[  0   4  -2   7  -4   3   0  -4   0   8 -15   5   2   4   2  -4  -2   7
   3  -2 -26  -1   0  -8  -1  -3  -4  -2   4   9  27  -1  -3  -2   3  11
  -4  12   2   0   5   4   2  11]	R tr
[  0   1   3   2   6  -7  -2  -1  -1   7   3   4  -2   3  -1  -8   4  -9
  -1  -3  -2   4   1   0   2  -2  -1   0  -2   3   1 -19   2  -2  -1   1
  -1  -6  -2   7   1   2  -2   2]	S Sn
[  6   2  -7  10  -3 -25  -2  -5  -9  10   1   8   6   0  -4 -22  -1   5
  -1   3  18   1   2  -9   6  -1   7   5   3  -4  -3  -7  -3   0  11  19
  -8 -28   1  20   5   2   0   4]	V rg
[  0   2   4   8   1   2  -5 -11   4   9 -17   8  -1   8   2  -5   2   9
   6  -6 -56  13   2 -12   0 -17 -14 -12   1  29  42 -17   2   1   0  10
  -5  24   1   2   7   5  -2  10]	R tr
[ -7  -1   0   2   3 -21  -2  -1   2   3   4   0  -3   4   5  -2  -1 -11
   4  -7   7   8   4   6  -4  -7 -15   0  -5  -6   1 -17   3   3  -3   8
   2  -7   0   4 -12   3  -5   8]	S mp
[ -4   1   2   0  -5  -2   0   2  -4  -2   6   2   2   1  -3   1  -8   8
  -2  -6  16   7   2   6  -3 -11 -13   1  -5 -11   0 -26   4   0   4  14
   4  -8  -1   3  -8   6  -4  -2]	S mp
[ -3   3   7  -3   0 -21   0  -1  -9   4   6  -1  -1   8  -4 -11  -1 -14
   1  -4  12  13   2   4  -3  -6 -10   2  -5 -11   0 -36   8  -1   1  11
   7 -11  -1   7  -1   7  -2   1]	S Sn
[  1   0   0   0  -2   6  -2  -1   1   8 -11   7  -2   8   2  -6  -4   0
   0  -4 -20  -2   1  -3   3   1   5  -1   2   5  11 -14  -3  -5   0   7
 -15  -5   2   3  11   3  -2  11]	R hn
[  0  -1  -5   4  -5  -3  -4  -6   4  -1  -6   5  -7   4 -14  -8 -13  14
   1  -4  -9   4   0  -6   3 -11  -2   0   5   8   9  -9  -6  -6  -1   6
  -9  -2   1   0   5   0  -3   6]	V tq
[ -4   5   7   5   7  -3   7   2  -5   8  -8   8   0  -1   9   0  15  10
   5  -1 -15   9  -6 -12   0   0 -16   2  -5  17  13  -1  15   4   1  -4
  22  26  -2  -9  -4   2   1   2]	M Nj
[  4  -1  -7   8  -2 -21  -5 -24   4  -1  -4  13  -4  -1   1 -13   3  39
   0   0 -24  -2   1  -1   2  -7  -4  -4   6   0   1   4  14   7   0  -6
 -12   6  -1   6   6  -4   1  10]	V rg
[ -4   1   2  -7   0  19   4   0  -3   1 -10   2  -2  -1   5   3   7  19
   2   3 -33   6  -4 -17  -2  -4 -10  -3  -1  24  31  19   2   1   2  -8
  13  34   2  -8   1  -2   2   8]	M lc
[  1   6   0   1   8  20   4   8   4   4  -3   7  -1  -6   5   4   8   0
   0  -3 -12   1  -1  -7   0   0 -11   0  -4  11  11   4  -2   2  -8   2
   7  10   1  -1  -6   1   3   0]	M lc
[  1   1  -6   0  -5  10  -2 -11   8  -4 -10  16  -9  -7  -1 -10  -3  51
   0  -2 -29   3  -2  -5  -1 -10 -16  -3   3  10  15   2   2   8  -5  -2
   0  15   0  -3   0  -1  -1  11]	V tq
[  1  -1  -6   4  -2 -23  -3 -18   8  -5  -8   9 -15   5  -8  -9  -4  22
   0  -2 -23   4   1  -2   0  -7  -7  -4   6   2   2   2  -2   3  -6 -10
  -7  11   4  -8   2  -1   0   9]	V Fj
[  2   3   0   0  -4  18  -1  -3   5  -1 -11   6  -5   3  -4   3  -6  11
   3  -5 -27  11   0  -8  -3 -11 -10  -7   3  11  29  -2  -4  -1  -9   0
   3  18   1 -10   0   1   0   4]	R tr
[ 0  3 -2 -1  1  0  5  0 -6  7 -4 -1  1  1  5 -3  5 -4  3  4 -6  0  1 -7
  0  9  4  2  1  0  8 13 -2  0 -2 -1  7  6  2  1  1 -1  6  8]	M lc
[  0   2  -3   1  -5  13  -4   4   9  -6   0   6  -3  -7  -7   3 -11  14
   0  -6   4   3   1  -2  -2 -16 -16  -1  -4   8   6  -6  -4   7  -5  16
   3  -5   0   1  -9   4  -3  -6]	S mf
[  3   2  -4  -5  -4 -14  -1 -25   4  -8  -7  15 -14   5  -3 -18  -6  56
  -1   0 -28   0   0   3   0  -9 -22  -4   2  -8  -1 -11   3  11  -7  -6
  -4  12  -3  -3   6   3   0  11]	V rg
[ -5   2   5  -6  -3  -3   6   3  -8   5  -7   2   6  -2  11 -12   9   9
   5   3 -20  12  -3 -10   2   0  -9  -1  -6  21  20   4  10   5   7   8
  19  11  -1   9  -1   0  -1   8]	M ls
[  6   3   1  -7   1  22   3  -2   6   4 -10  13  -6   2   7  -2  -4  22
   2  -4 -23   7  -2  -4  -4  -2 -11  -5   1   3  16  -8   0   3 -15   2
  -4   6   0  -5  -4   2  -1  12]	R jc

[  8   1 -11   5 -17   7  -1   0   0 -19   6   3   0   3   0   7   8   5
   9   4   1  -5  -5  10   5 -18   2   3   0 -11   4  14   2   1 -14  -9
  -1  10   3 -13   0   6  -4  -6]	pr cd
[ -3 -43   1  -5  -2  -9   2   2   7  26  -8  -3   0  12   2   1 -18   7
  -7  10  15  -3   7 -12  10   6 -10   3   9   4   0 -20   3   8   0  14
  -5  -1  -3  26  -9   9  39   8]	jr Nr
[-13  -8  -8   3  -1  14  11  -5   3   7   7  -2   2  13  -3  -3  -2  12
  18  -2   3  -3  -5 -29  12 -22   3  -5  -9   1   8  -4   2   1   3 -10
  -7  -1   2  12 -17   3 -12   3]	pr ql
[ -7  -3  -2  -3  -7   5  -3   4   7 -12  -6  -7  -7  12   8  -1 -10 -10
  -5  -3   7   8   5 -26 -12  22   1   1  17   3  -7   1   1  -1  -1  13
  -7 -21  -9  -2 -24  -8  14   6]	jr tt
[ -1   3   1 -12   3  -8   0   8  10  -1  -5  -7   7  17  -1  14  -3  -4
  -3   6  24 -17  -1 -16  -6 -13  -1  -4  11   3   1  -7  14  -1  -3   5
  -9 -16  -8  -5 -39   4  20   1]	jr tt
[  5  -3   0  11  -3  11   5   0   2  10   5   2  -3  -4   3  -5  -2   6
   6   0   2   1  -4 -14  -1 -15 -11   3  -6   0   6  -5   4   0   6  -3
  -4  11   4  -2   3 -11  -7   0]	Fc Pg
[ 11  -4 -11  11  -2  23   0   1  -5   0   8  10   4  -6   8  -7   2  -4
  13   5 -50  -2  -5  -9 -11 -18  -8  14  -9  27   8   9   3   0   2  -7
   8  19   6 -10   4   6  -3 -16]	Fc tz
[-10  -6  -4  16   1  -7   0   2   8   4   4  -7  -3   9   2   1  -6  -6
  -2   5  13   7  -3 -24   3   8   0   0   6   7  -2  -2   1   2   8   5
  -4  -3  -3   2 -37   1  14  -1]	jr tt
[ 11   3   1  -9   8  -3  -6  -8  -1  -5  10  -5  -1  14  -7  13   3   8
   6  12  17  -7  -9  -4   5 -35  -5  -1  -3  -2   1 -11   3   0  -6 -10
  -7   7  -1   1 -10   5  14   7]	pr ql
[ -2   2   1 -10  -4  -7   4   3   6   8  -4  11  -6  -8  -2  -1  -3  -2
  -3   3   9  -1  -3 -22   1  -1   3  -2   6   7   2  -3   1  -2 -11  -1
   4   9   0   5 -28  -5  13   0]	zf nz
[  5  -2  -4  -2   0  19  -7   2   7  -2   2  -5  -4  10   7  -5   8  13
   7   0  17   2  -7 -35  -3 -26   1   2   1  -1   7  -4   3  -3  -6   0
 -11  -5  -2  -8 -15   0   4  -3]	zf bs
[ -4  -9   4 -25   2 -11   6  -5   7  22  -5  -2  -1   6  -1   4  -6  -2
  -2   2  -2   3   7 -20   3  -5  -3   1  -2  12   1  -7   6   0  -5  -2
  -1  -4  -8  21 -21   2  18   6]	zf nz
[  4  -9   0   3   0  10  -1  -9 -14 -42   7   1  -5  13  -6  17   0   5
   4   0   8  -3  -2  19  -2 -34   2  -5   1  -8   9  11  -5  -3   0  -8
  -3   7  -2  -4  -9   9  -7   0]	pr cd
[ -8   4  -1 -12  -2  -2   1   4   7   2 -10  -3  -1   2   5   1  -6   2
   2   7   9  -1  -9 -14  12  -3   1  -3  -4   3   2 -11   5   1 -10   9
  -6  -8   1  14  -9  -3  15   8]	zf nz
[ 13  10  -4  17   4  11   2  -5  -2  20 -15   4  -1 -12   6  -5   4  -4
   8   4   5   4 -11  -3  -4 -12   4   4  -7  -1   1  -8  14  -4   9  -3
   6  12   5  -5  14  -9  -1   0]	Fc tz
[  2   2 -27  -9  -4  14  10   2   5   3  -3   7   9   6  10  -5 -12   7
  -1   5  17  -1  -9 -36  -3 -13   3   1  -5   4 -11  -7   8  -9 -10  -1
 -14 -12   3   6 -22   0  11   1]	zf bs
[ -2  -6 -10 -10  -3  -9   2  -2   3  16  -3   1   1   4   5   0  -6   2
   3   7  10  -1  -2  -7  10  -4   1 -10  -9   5  -3  -3   3   1  -8   0
  -5  -3   0  18 -14  -4  22   5]	zf nz
[-12  -3  -5  -5  -3 -11   2   5   9  -8  -2 -13   2   4   4  -1  -3  -6
   9   1   9  -5  -5 -38   0  21   2  -4  18   5  -6   4  -5   0  -5   8
   1 -11  -3   1 -50   5  15  -6]	jr tt
[-10   3  -4  -3   0 -10  -2  -9   8  -4  -4  -7   0  14   5   1  -5  -4
   3   7  13   0   3 -18   7  -6   0  -4   9  -1   0  -3   6  -3  -9  -3
   2 -10  -6  16 -42   9  24  10]	jr Nr
[  2  -3   0 -12  -2  16   7  -4  16  -5  -1  -5  -5   7  13 -11  -6  13
   8   8   8   2  -9 -19  -9 -22  -1 -10  -7   8   8 -10   2  -8   2  12
  -2 -10  -5  -3   6   6  14   2]	zf bs
[ 10   3 -12   7   3  19   6   0  -1  17   7   4   0  -8   5  -6   0   5
  17   1  -4  -4   0 -31  -2  -5   3   7 -12  -1  -1  -6   6  -2  -1  -7
   6  10  -1 -10   7  -4  -5  -5]	Fc tz
[-13  -7  -6  -2  -5   3  -6   3  22  -6  -6  -2  -2  10   8   1  -9  -2
   5   3  11   0  -2 -22   3  10  -1   2   9   1   3   1  -4  -2   2   2
  -4  -6   0   2 -52   6   8   7]	jr tt
[ 15  -2  -4  10   4  19  -9  -1   0   0   4   6   2  -7   8 -11   6   5
  14   5   7   4  -4  -2 -16 -44  17   9  -1   2   7   0   8  -5   3 -17
   7   9   0 -13  10   3   6  -6]	Fc tz

[ -1 -12  11  -6  -6 -14  -3  -7  -6  19   7  -3  -9 -10  -4  12  -9   7
  -2 -15  -5 -15  -2 -13  -7  -2   7   6 -17  13  10 -13  11 -13   1 -11
  -1   5   3  12  -2 -13   3  12]	Hg lz
[ -3   6   8   6 -12   4   7   2  -8  -8 -10  -2 -15 -11   8   3   1  -8
  -4  10 -15  -3  -8  12   8  10  -4 -17  13   6   1  -4  -6   3  12  -2
   1   0  -4  13   8  10  -3   5]	jf pj
[ 3 -2 -2  0  6  0 -2  6  3  6 -2 -9 -7 12  5  8 -7  6 -6 -1  0 -4 -8 15
 -9 -2  0 -7 -5  5  4 -9 -3  4  4  1  0 -3 -1 18  0  1  6  6]	Hj bp
[-14 -11   3  -3  -3  -3  -5   0   4  -3  10   3 -17  -7  -1   6  -9  -1
  -1   6  -1  -6  -2   6   2   1  -2   2  27 -11   5 -20  13 -16  10 -21
   0  -5   3  -2  -3  -6  -6  -4]	jf nh
[  4   1 -12  -4   2  -6  -3   3  -6   9 -11  -8 -12  24   2  12  -1   4
  -6   5  -1   1  -1  11  -3  -8   5  -7 -14  -1   6  -2 -11   0  -8   3
   3   1  -4  19   0   6   4   7]	Hj bp
[ -2  -7  -7   6  -1   1  -3  -6  -3   7  -5  -7 -26  12  19  11  -6   3
  -1   4   0 -12 -10   9   5   5  -3  -4 -13   3   7 -19   2   4   3  -6
   4  -8  -4  31   4   0   4  10]	Hj bp
[-14 -10   2   7  11   2   1  -8   6   4  -5  -7  11 -29  -2  -3 -10  -8
   2  -9 -18  16   0  21  -9   9   6  -1  13  -3   3   8  -8  -2   8  -3
   5   5  12   7   1  12   2   7]	jd Ff
[  1  -3  -5   0   1  -6   0   0   8   0  -1 -13   0  -3  -2  -2 -17   0
   3 -11 -12  14  -3  33 -12  -5  -3  -1   6  -8   3   0   1  -6  -1  -7
   3  -2  11  24  -1   9  12  10]	jd Ff
[ -4  -7  -9  -1   2   6   3   1 -18  -8   4   4 -20  -2   2  -3 -12   1
   0   0  -8  -8   0   3 -10   8   1   4  19 -12  -1 -24  16  16  12 -19
   1  -6   3   1  -4  -1  -1   2]	jf nh
[-12  -7  -5   6   8  -7   2   2  14   2  -4  -9 -26  -3  -1   7 -17   2
   1 -11 -12 -13  -5  12 -12  -1  -5   1  17 -14   6 -26   6  -2   4 -12
  -9 -11   4  20  -4   3   6   8]	jf nh
[ -2  -5   0  -2   3   4  13  -2   8  -6   3   8 -18  -5  14   4  -3  -2
  -4   6  -5  -4   3  -2  -4  10   1   2  18  -2   0 -17  13   3   8 -15
   2  -7   0   9   0  -9  -4  -4]	jf pj
[ -5  -1  -1   2  -3   0   6   5  -4   1  -7  -4  -7   8   1  15  -2   0
  -2  -8  -5 -13   6 -10   0   2   2  -4   0   7  -2  -9  -9   0  -2   5
   4  -5  -5  18  -5   4   2  10]	Hj Cj
[  5  -2 -17  -1  -2   3  -4   1  -6  -3   6  -4 -22  33   5   9 -14   7
   0  13   7   4  -6  18   0  -3 -11  -5  -9  -7   6 -15   3  -7  -1 -12
   6 -11  -9  13   2   2  16   6]	Hj bp
[-14 -21   6  -1   6   2   4   0   7  -7   4   1 -15 -12   3   1 -15  -2
   0  -1 -10  -6  -4   2  -8   7  -2  -1  17  -1  -3 -16  10   1   3 -11
   7  -1   7  18  -4  -3   1   8]	jf pj
[ -7 -12  28   5   0  -7  -3  -6   1  15  10 -12  12 -30 -12  10   1   3
  -5 -22  -3  -3 -10   2  -2   2   6  12  -7  10   4  -2  -9 -15   7   7
   2   7  34   8  -3   4   6  13]	Hg Th
